Below are the code and all the weights of a small trained network. Each question names an input and a class and asks about switching units off, where a switched-off unit gives its printed mean instead of its output.

import numpy as np


def w(rows, s, z=0):
    codes = np.array(rows[::2]) - 128.0
    scale = np.full(codes.shape[1], s)
    scale[-1] = z or s
    return codes * scale


def f(y):
    return np.maximum(y, 0)


def log_softmax(a):
    a = a - a.max(-1, keepdims=True)
    return a - np.log(np.exp(a).sum(-1, keepdims=True))


def net(x, mask):
    res = np.array(x, float).reshape(1, 2) / 4 @ E
    y = f(res @ A[0][:, :-1].T + A[0][:, -1])
    res = res + np.where(mask, y, B[0][:, -1]) @ B[0][:, :-1]
    return log_softmax(res[-1] @ U[:, :-1].T + U[:, -1])


A, B = {}, {}
E = w([
[69,112,255,160,206,249],'x0',
[114,222,49,221,128,171],'x1',
],0.013)
A[0] = w([
[123,167,196,118,160,150,175],'N0',
[202,67,223,18,191,64,71],'N1',
[118,142,232,196,181,164,107],'N2',
[121,179,83,90,48,44,63],'N3',
[247,134,88,175,59,69,137],'N4',
[81,73,101,122,147,254,71],'N5',
[95,90,112,123,128,92,255],'N6',
[75,68,132,242,160,175,156],'N7',
[101,191,99,195,85,152,156],'N8',
[157,183,95,230,112,137,80],'N9',
[132,90,115,135,124,186,209],'N10',
[17,83,195,160,179,211,57],'N11',
[70,93,127,136,148,180,176],'N12',
[88,223,104,211,146,107,154],'N13',
[84,173,69,209,175,153,97],'N14',
[114,252,95,156,144,159,103],'N15',
[121,158,97,180,181,150,87],'N16',
[179,145,16,35,117,88,59],'N17',
[98,8,141,86,141,87,142],'N18',
],0.0094,0.015)
B[0] = w([
[167,163,71,68,62,109,208],'N0',
[51,51,247,134,221,147,222],'N1',
[186,149,151,50,118,63,218],'N2',
[202,174,245,105,156,56,186],'N3',
[212,179,123,42,108,28,215],'N4',
[236,199,161,134,142,115,172],'N5',
[115,104,2,33,31,161,249],'N6',
[145,152,99,59,123,111,210],'N7',
[63,63,123,111,96,173,193],'N8',
[108,53,243,122,173,119,169],'N9',
[146,125,42,64,59,108,206],'N10',
[176,202,218,112,155,71,224],'N11',
[136,179,55,64,87,79,202],'N12',
[110,74,137,43,137,161,200],'N13',
[49,62,231,90,170,171,179],'N14',
[113,56,165,141,162,139,180],'N15',
[82,93,237,166,182,82,154],'N16',
[172,176,219,92,152,97,194],'N17',
[55,58,127,118,172,167,214],'N18',
],0.0086,0.016)
U = w([
[191,199,153,114,129,102,102],'0',
[57,41,174,124,155,138,140],'1',
[124,122,2,105,77,140,254],'2',
[118,123,136,149,131,130,79],'3',
[113,127,129,168,142,115,78],'4',
[119,136,99,149,123,133,78],'5',
],0.02,0.0076)

Each question gives the input, the list of numbers given to net, and the class t.
The units are the neurons (one row each of A and B). Each row of codes is followed by its name. A weight is (code - 128) times the scale printed after its matrix; where a second scale follows, it is the last column's (A, B and U).
mask holds one flag per neuron, in row order. A switched-off neuron (its flag False) gives its mean, the last column of its row in B, instead of its output. The means were averaged over made-up inputs and are rounded, as every weight is.
A unit's drop is (log p(t) with every unit on - log p(t) with that unit switched off) / (log p(t) with every unit on - log p(t) with every unit switched off).
The circuit of an input: a set's keep is (log p(t) with only the set's units on - log p(t) with every unit switched off) / (log p(t) with every unit on - log p(t) with every unit switched off). Starting from the 12 units with the biggest drops (on a tie, the unit counted first), units are removed one at a time, each time the one whose removal leaves the highest keep (on an exact tie, the one counted first), for as long as the keep stays at least 0.8.
circuit, biggest first: the units of the circuit, biggest drop first
k most important neurons: the k neurons with the biggest drops, biggest first
drop when u is switched off: that unit's drop, to one decimal
input [-3,0], class 2: circuit, biggest first : [N11]
input [3,0], class 2: 2 most important neurons : [N3 N17]
input [7,8], class 1: 2 most important neurons : [N14 N8]
input [-6,7], class 1: 3 most important neurons : [N8 N9 N14]
input [-3,2], class 2: 2 most important neurons : [N11 N1]
input [7,-6], class 0: drop when N11 is switched off : 0.1
input [4,1], class 0: 2 most important neurons : [N11 N6]
input [-1,3], class 2: drop when N1 is switched off : 1.3
input [-2,-3], class 2: drop when N14 is switched off : 0.2
input [3,6], class 1: drop when N7 is switched off : 0.0
